In the rows, zero is written as 128.
Each row of numbers belongs to one of the elements below and depends on some of the facts about them. Some rows are named. Which element is each other row?

Some elements and their rows:
gridok: [133 128 122 174 145 112 134 144 123 146 121 108 124 105 118 113 112 134
 133 132 130 111 117 108 114 161 141 116 146 146 128 129 106 133 167 117
 109 131 123 154 119]
fimerin: [117 130 131 137 107 138 142 133 137 130 125 115 135 137 146 118 135 126
 119 129 112 124 141 139 127 113 134 120 103 145 138 123 129 135 132 131
 121 115 122 124 121]
fluplar: [101 103 148 116  73 155 107 146 116 108 140 143 136 140 142 141 133 122
 122  97 109 163 136 142 134 105 109 129 122 140 129 107 187 128  91 111
 116 124 121 113 126]
distagrom: [104 106 125 152 113 114 115 145 130 142 119 131 113 130 124 120 121 131
 118 128  96  90 129 123 123 131 129 119 132 140 127 124 117 122 166 132
  96 126 110 120 102]
kepler: [145 115 143 136 115 125 116 150 125 114 164 137 127 102 117 118 107 119
 140 100 132 163 118 110 109 120 114 117 174 158 100 125 134 117 108  83
 101 146 131 149 157]
klabom: [101 118 121 148 116 132 125 134 122 138 106 118 131 138 135 126 134 138
 118 130 114 110 130 137 134 139 135 125 108 130 146 119 141 141 144 140
 120 112 112 126  96]
plabristas: [135 136 131 123 132 126 130 122 139 127 117 126 127 129 136 128 130 127
 122 131 131 131 131 131 129 132 138 127 119 119 132 138 136 130 131 137
 137 120 130 135 125]
sostin: [137 132 122 140 139 109 112 138 142 142 124 160 103 133  98 106 134 129
 118 134 117  91 122 128 128 146 138 106 149 122 121 145 103 112 155 151
 120 126 121 136 117]
brabra: [108 126 136 133 137 133 122 120 121 135 125 137 113 132 124 137 137 140
 125 138 134 114 126 129 146 155 134 132 125 110 142 127 130 126 135 146
 155 124 130 117 103]
flafak: [122 118 135 171 142 111 127 142 127 145 140 120 111 100 116 114 114 138
 137 133 127 110 119 103 122 161 136 117 154 146 124 129  99 122 164 116
 114 132 124 142 112]
biger: [151 147 151 106 112 136 146 125 161 115 140 122 129 125 162 121 127 115
 119 123 123 154 151 132 118  96 140 122 108 142 121 140 137 123 114 117
 134 120 142 134 155]
tesol: [143 138 110 145 141 106 121 140 134 143 107 138 120 134 108 109 125 127
 117 134 121  95 123 129 117 140 141 113 139 126 126 142 110 126 161 145
 112 128 118 145 124]
buzak: [150 131 137  97 105 136 117 133 130 103 146 149 135 133 132 125 123 113
 127 105 133 166 132 134 114  96 118 127 145 134 111 131 157 125  87 103
 125 136 135 136 167]
dradrim: [106 125 136 134 136 134 122 121 118 135 126 134 115 132 127 138 137 140
 128 139 133 115 125 127 145 156 134 132 123 110 142 126 131 127 135 143
 155 124 130 118 103]
mido: [109 115  85 138 153 112 159 135 142 149  88 103 185 155 101 140 192 128
 155 133 126 161 124 100 157 121  82 107  61 156  99  74  74 102 125 174
  78 100 126  74  80]
poske: [116 104 131 125 149 130 172 145  75 149 114 127  86 169 148 106 126 138
 120 164 173 105 169 117 115 107 142 111 146 118 133 126 101 194 162 133
 138  98 162 124  98]
mufla: [116 143 114 141 136 133 142 124 124 141 126 124 127 141 125 110 134 139
 127 145 133 100 127 137 127 135 141 122 115 129 143 130 107 142 142 140
 146 123 123 130 118]
dotresum: [221  90 161 165 126 148 160 112 128  79 178  85 166   5 105 150 101  89
 132  89 115 183 141 200 166  96  81 150 195 151 122 150 146 134 110 108
  46 164 133 169 203]
tede: [160 133 138 119 134 111 124 135 138 127 115 118 119 122 142 135  90 107
 120 118 118 133 152 115  92  87 135 140 122 118 112 140 116 113 146 109
 106 118 141 139 151]

Some facts about the elements:
badrogres	ζ	komas; bafe	ζ	plebul; bames	ζ	pebre; bizuplum	ζ	klaka; bobim	ζ	drotak
bogesol	ζ	sezi; brabra	ζ	sanam; brapun	ζ	grotrur; brepom	ζ	dotresum; briplok	ζ	brepa
buzik	ζ	fistal; distagrom	ζ	vaflu; dradrim	ζ	brabre; drestuto	ζ	flegro; drovu	ζ	kepler
druden	ζ	dudru; druliplun	ζ	komas; drusudor	ζ	buzak; filu	ζ	storur; fitam	ζ	dotresum
flafak	ζ	dudru; flagran	ζ	flena; flepus	ζ	skatatir; fliba	ζ	vaflu; flogra	ζ	flene
fodur	ζ	flagran; fovi	ζ	sobe; goflor	ζ	plagru; grabri	ζ	kogran; graskon	ζ	fligruple
gratroflu	ζ	sezi; gridok	ζ	stira; grure	ζ	druliplun; gruskotik	ζ	storur; gruzeskil	ζ	biger
kamik	ζ	brilen; kasok	ζ	dotresum; kivin	ζ	sadek; klabom	ζ	venen; kledrok	ζ	grotrur
klizek	ζ	nono; klugrugik	ζ	nono; kosor	ζ	skekli; kudru	ζ	brepom; loklum	ζ	flegro
lovaro	ζ	flena; matok	ζ	pebre; mavul	ζ	plagru; mido	ζ	komas; mufla	ζ	brilen
nabrafa	ζ	flagran; naskuflal	ζ	plagru; nuzem	ζ	rovas; pebi	ζ	tede; pebre	ζ	badrogres
pizo	ζ	buzak; plagru	ζ	ralo; plalo	ζ	meles; plebul	ζ	biger; ploplak	ζ	klukigra
poma	ζ	dudru; poske	ζ	flagran; rotupi	ζ	greplel; sadek	ζ	fadek; sapli	ζ	bogesol
sidrir	ζ	skatatir; sifes	ζ	brilen; siple	ζ	sosterar; siplus	ζ	stira; skekli	ζ	stugotrom
skobros	ζ	stipiba; sobe	ζ	vizuzus; sosterar	ζ	stostik; sostin	ζ	brepa; stidin	ζ	badrogres
stigro	ζ	plagru; storer	ζ	dotresum; stugotrom	ζ	stostik; tagre	ζ	brepom; tesol	ζ	dreredo
tramas	ζ	stutigol; tretok	ζ	rovas; troskovos	ζ	zatrem; truklu	ζ	fluplar; tudrodru	ζ	storur
vapok	ζ	fligruple; vastikles	ζ	stira; vograzos	ζ	drotak; vubrel	ζ	fufotal; vusem	ζ	sadek
vuzeskel	ζ	murer; zarotrom	ζ	meles; badrogres	μ	zatrem; bafe	μ	druristu; bames	μ	grotrur
biger	μ	plonar; bizuplum	μ	vepedro; bobim	μ	butrobri; bofli	μ	sezi; bogesol	μ	greplel
brabra	μ	kogrel; brabre	μ	gorepon; branim	μ	fadek; brapun	μ	ralo; brepom	μ	stira
briplok	μ	baflas; briste	μ	sanam; broros	μ	stira; brotra	μ	baflas; buzik	μ	sezi
distagrom	μ	fotrar; dobral	μ	ralo; dotresum	μ	flegro; dradrim	μ	stipiba; dreredo	μ	stutigol
drestuto	μ	flegro; driton	μ	stober; drotak	μ	sketragun; drovu	μ	flene; druden	μ	sanam
druliplun	μ	stober; drusudor	μ	kepler; dudru	μ	sketragun; fadek	μ	fligruple; febror	μ	flene
filu	μ	meles; fimerin	μ	plubrugra; fistal	μ	drotak; fitam	μ	larivos; flafak	μ	dotresum
flagran	μ	klostu; flena	μ	skatatir; flene	μ	butrobri; flepus	μ	fluplar; fliba	μ	klostu
flogra	μ	fadek; flopoka	μ	flena; fluplar	μ	butrobri; fodur	μ	dotresum; fotrar	μ	butrobri
fovi	μ	greplel; fufotal	μ	klukigra; goflor	μ	vepedro; grabri	μ	dotresum; grale	μ	drotak
graskon	μ	sezi; gratroflu	μ	dotresum; greplel	μ	brilen; gresak	μ	klaka; gridok	μ	dotresum
grinemer	μ	larivos; grotrur	μ	skatatir; grure	μ	dotresum; gruskotik	μ	ralo; gruzeskil	μ	fluplar
kamik	μ	stober; kasok	μ	stira; kepler	μ	flegro; kivin	μ	gorepon; klabom	μ	butrobri
klaka	μ	buzak; klarul	μ	klostu; klazus	μ	storur; kledrok	μ	fadek; klizek	μ	meles
klostu	μ	zatrem; klugrugik	μ	grinemer; kogran	μ	fluplar; kogrel	μ	baflas; komas	μ	grinemer
kosor	μ	dudru; kudru	μ	flena; lagri	μ	fligruple; loklum	μ	stira; lovaro	μ	kogrel
matok	μ	skatatir; mavul	μ	stostik; meles	μ	sketragun; mido	μ	fotrar; mufla	μ	klaka
murer	μ	fufotal; nabrafa	μ	fufotal; naskuflal	μ	fufotal; nirotris	μ	fluplar; nono	μ	flene
nuzem	μ	fligruple; pebi	μ	fadek; pebre	μ	baflas; pizo	μ	druristu; plabristas	μ	kogrel
plagru	μ	klukigra; plalo	μ	grinemer; plebul	μ	plubrugra; plitras	μ	dotresum; ploplak	μ	fadek
plubrugra	μ	butrobri; poma	μ	fotrar; poske	μ	drotak; ralo	μ	sketragun; rotupi	μ	stostik
rovas	μ	stipiba; sadek	μ	sketragun; saker	μ	grinemer; sanam	μ	zatrem; sapli	μ	grotrur
sasko	μ	meles; sezi	μ	larivos; sidrir	μ	plonar; sifes	μ	dotresum; siple	μ	fotrar
siplus	μ	fotrar; skekli	μ	buzak; skobros	μ	flegro; sobe	μ	dudru; sosterar	μ	druristu
sostin	μ	fadek; stati	μ	skatatir; stidin	μ	plubrugra; stigro	μ	klaka; stipiba	μ	druristu
stira	μ	skatatir; stober	μ	flegro; storer	μ	buzak; storur	μ	gorepon; stostik	μ	buzak
stugotrom	μ	tragil; stutigol	μ	flegro; tagre	μ	gorepon; tede	μ	ralo; tenos	μ	stutigol
tesol	μ	fligruple; tosolu	μ	fufotal; tragil	μ	klukigra; tramas	μ	stutigol; tretok	μ	sezi
triklum	μ	greplel; troskovos	μ	stutigol; truklu	μ	klaka; tudrodru	μ	gorepon; vaburum	μ	flegro
vapok	μ	skatatir; vastikles	μ	kogrel; venen	μ	fadek; vepedro	μ	baflas; vidon	μ	grotrur
vizuzus	μ	klukigra; vograzos	μ	storur; vubrel	μ	klostu; vusem	μ	greplel; vuzeskel	μ	greplel
zarotrom	μ	skatatir

Name these rows:
No name comes twice in this set of rows, the named rows included.
[190 130 112  90 158  84 145 138 190 123  90 115 176 126 119 155 170  91
 147 108 125 212 139  74 128  87  84 107  89 153  54 107  95  64 110 152
  55 113 154  95 139]  komas
[120 123 120 120 135 139 112 128  79 124 134 135 129 144 110 141  87 122
 143 115 145 135 136 130 102  86 110 158 131  98 124 114 112 135 106  98
 131 119 136 127 144]  sketragun
[ 98 174 132 126 113 153  56 106 125 111 155 138 154 127 110 163  65 125
 153  82 105 149 100 124  92 109 126 190  77  85 137 117 135  62  73  75
 179 128 106 133 164]  ralo
[125 193 132 127 107 131  79 108 190 115 135 120 159 110 139 135  99 124
 131  96  84 142  96 126 102 138 156 153  67 122 137 141 147  62 100 102
 165 132  94 152 162]  plagru
[125  97 112 152 180  88 135 140 146 147 110 111 151 104  85 157 168 130
 170 124 146 174 103  58 156 166  84 115 120 141  78  89  70  74 139 156
  77 114 132  92  74]  grure
[165 152 129 103 113 137 108 140 139 106 134 181 130 147 103 105 145 115
 117 105 146 162 122 155 125 120 126  99 148 115 117 147 162 124  84 140
 139 120 131 156 154]  fadek
[179 148 136 118 125 109 121 141 167 122 117 148 118 125 128 110 127 108
 107 117 115 134 140 130 112 115 142 103 136 130 109 156 133 107 139 138
 109 123 135 152 154]  venen
[145 100 130  50 110 131 172 140 104 112 139 133 108 166 186 112 145 123
 121 152 173 152 152 108 110  85 125 111 185 164 105 129 164 201 100  94
 126 153 166 120 163]  flena
[119  97 134 121  75 129 101 159 126 114 138 147 129 134 128 123 117 111
 119  95  94 141 134 131 109  88 108 120 146 156 108 116 157 119 114 100
  77 134 112 124 143]  flene

The same elements again, as new rows of numbers:
Named rows:
klarul: [ 71 115  88  87 117 133 158 133 117 141  89 129 129 119 120 115 119 142
 164 106 103 117 121 139 150 100 117 134  83 116 182 122]
tesol: [ 85 109 105  87 116 141 149 115 125 144  82 115 142 125 112 120 121 148
 170  86 108 130 120 164 153  95 111 136  97 112 180 123]
kledrok: [ 91 102 108  90 118 145 147 117 128 143  74 113 146 123 107 123 120 150
 176  85 111 137 121 167 156  90 105 133 105 115 180 121]
bafe: [ 78 112 100  88 115 140 145 119 120 156  89 114 132 125 117 122 129 146
 163  86 107 129 117 158 152  98 119 140  83 108 180 123]
poske: [ 70 128 100  96 134 165 135 131 112 123  99  69 128 138 100  27 151 174
 135  95 115  92 124 186 147 143  97 109  95 106 147  89]
flagran: [ 44 123  81 106 140 163 154 183 111 104 106 110 114 126  93  30 121 156
 142 135 116  88 131 163 152 144  95  91  82 116 153  97]
truklu: [ 75 116 102  82 119 138 151 116 120 148  90 114 133 125 118 122 126 147
 157  89 108 123 113 157 144  97 117 141  83 112 180 121]
klaka: [ 61 115  67 100 113 128 162 154 108 129  97 143 123 118 116 117 111 137
 167 121  90 117 120 119 157 111 108 128  88 128 196 124]
skatatir: [ 69 124  58 104 108 125 152 164 108 135 106 156 117 123 110 113  97 133
 182 134  75 106 134 113 172 113 112 132  77 121 195 135]
troskovos: [ 75 128  94  96 107 138 152 137 116 163 101 122 140 129 140 118 125 153
 156  86 116 128 124 163 150  97 111 134  89 102 179 126]
sobe: [ 88 115  79  91 111 129 148 129 110 151  79 114 130 113 130 102 139 152
 170 101  96 114 126 130 155 105 117 133  88 117 183 115]
dudru: [ 84 131  75  40  91 169 155 213  75 125  69  95 147 163 136 138 131 122
 175 137  83 122 142  68 207 157  65 122  65 110 197 143]
fovi: [ 76 115 101  85 116 138 148 116 121 150  89 115 133 125 118 121 128 147
 161  88 107 125 115 158 148  98 118 140  85 109 180 122]
fitam: [ 43 147  84  73 102 140 157  47 130 164  45 120 175 163  72 159  89 132
 161  54 151  96 117 122 142 137 102 143 118  68 198 104]
dotresum: [ 28 168  16 106  99 126 178 140 105 164  66 163 165 142  94 155  48 127
 168 101 143  85 138  58 155 153  82 120 118  93 215 108]
skekli: [106 167  85  31  83  71 200 136 168  56  97 159 153 100 163 106 168 153
 148 106  93 112 108 143 143 101 109 170  98 127 173 115]
plubrugra: [ 76 119  74  99 109 135 165 133 123 138 106 128 131 128 117 110 108 126
 162 101  89 133 121 142 160 119 121 140  92 112 196 131]
stober: [ 65 129  74 108 102 132 158 152 108 147 109 135 135 134 134 117 115 146
 161 100 100 126 125 144 157 109 103 130  97 114 191 128]
vusem: [ 77 110 101  88 116 140 144 119 119 155  88 113 131 123 116 124 130 147
 162  87 109 128 115 158 150  97 119 140  82 109 181 122]

Name these rows:
No name comes twice in this set of rows, the named rows included.
[ 76 114  67  96 114 130 172 158 125 144  93 140 123 107 124 103 105 120
 171 120  97 128 133 126 162 112 133 130  77 112 190 129]  kogran
[ 68 108  64 103 114 127 160 173 110 144  84 150 118 103 122 113 113 135
 180 131  97 117 135 112 164 103 119 121  75 121 189 124]  biger
[ 67 125  67 106 107 128 164 179 108 153  96 149 128 112 144 111 113 143
 169 120 109 118 138 127 159 101 112 120  83 113 185 125]  dreredo
[ 81 110  79  95 115 137 161 141 126 155  94 125 126 113 120 111 115 126
 167 101 102 137 127 144 161 109 133 136  76 106 188 129]  plebul
[ 95 132 124  20 101 189 156 162 111 147  81  66 160 175 129 147 128 110
 154  88 111 152 130 138 191 146  90 148  56  78 183 154]  poma
[ 53 154  79  69 113 142 155  54 128 170  56 110 174 156  75 160  80 137
 156  53 150  96 114 119 137 134  98 148 113  78 196 105]  tagre
[ 77  97  71 111 113 136 155 160 113 132  81 141 132 114 104 122 105 140
 188 116  93 133 128 129 170 104  98 120 105 131 197 124]  fadek
[ 81 109  92  91 117 136 156 135 122 138  81 129 137 119 115 115 115 143
 175 104 104 124 126 145 156  96 110 128  96 118 184 123]  lagri
[ 71 125  83  98 109 132 158 151 114 153  97 134 133 122 137 113 118 146
 163 103 111 122 130 145 154  99 113 128  86 109 182 125]  vaburum
[ 84 144 124  31  92 186 147 185  93 160  85  76 165 182 152 155 135 135
 151  88 124 144 135 140 189 133  68 136  62  78 177 150]  flafak
[ 74 126  93 101 107 139 147 145 113 172 101 121 137 126 143 122 128 153
 157  84 120 133 126 164 153  95 112 133  85 100 179 125]  gratroflu
[117 167  92  33  82  81 202 117 182  72 106 141 157 108 160 100 163 139
 144  85  95 131 109 164 146 109 125 179  98 110 175 123]  siple
[ 84 110  72  98 113 128 149 146 107 154  78 123 124 107 127 107 134 148
 175 110  96 116 129 123 160 105 119 128  82 118 185 116]  sadek
[ 71 106  61 110 110 129 163 169 109 126  88 150 127 114 111 115 103 136
 184 129  88 123 130 116 169 109 103 119  98 131 198 125]  fligruple
[ 54 170  56  69 112 134 149  79 126 170  64 140 162 158  64 156  49 128
 173  84 134  70 133  90 151 140 101 149  95  75 197 117]  brepom

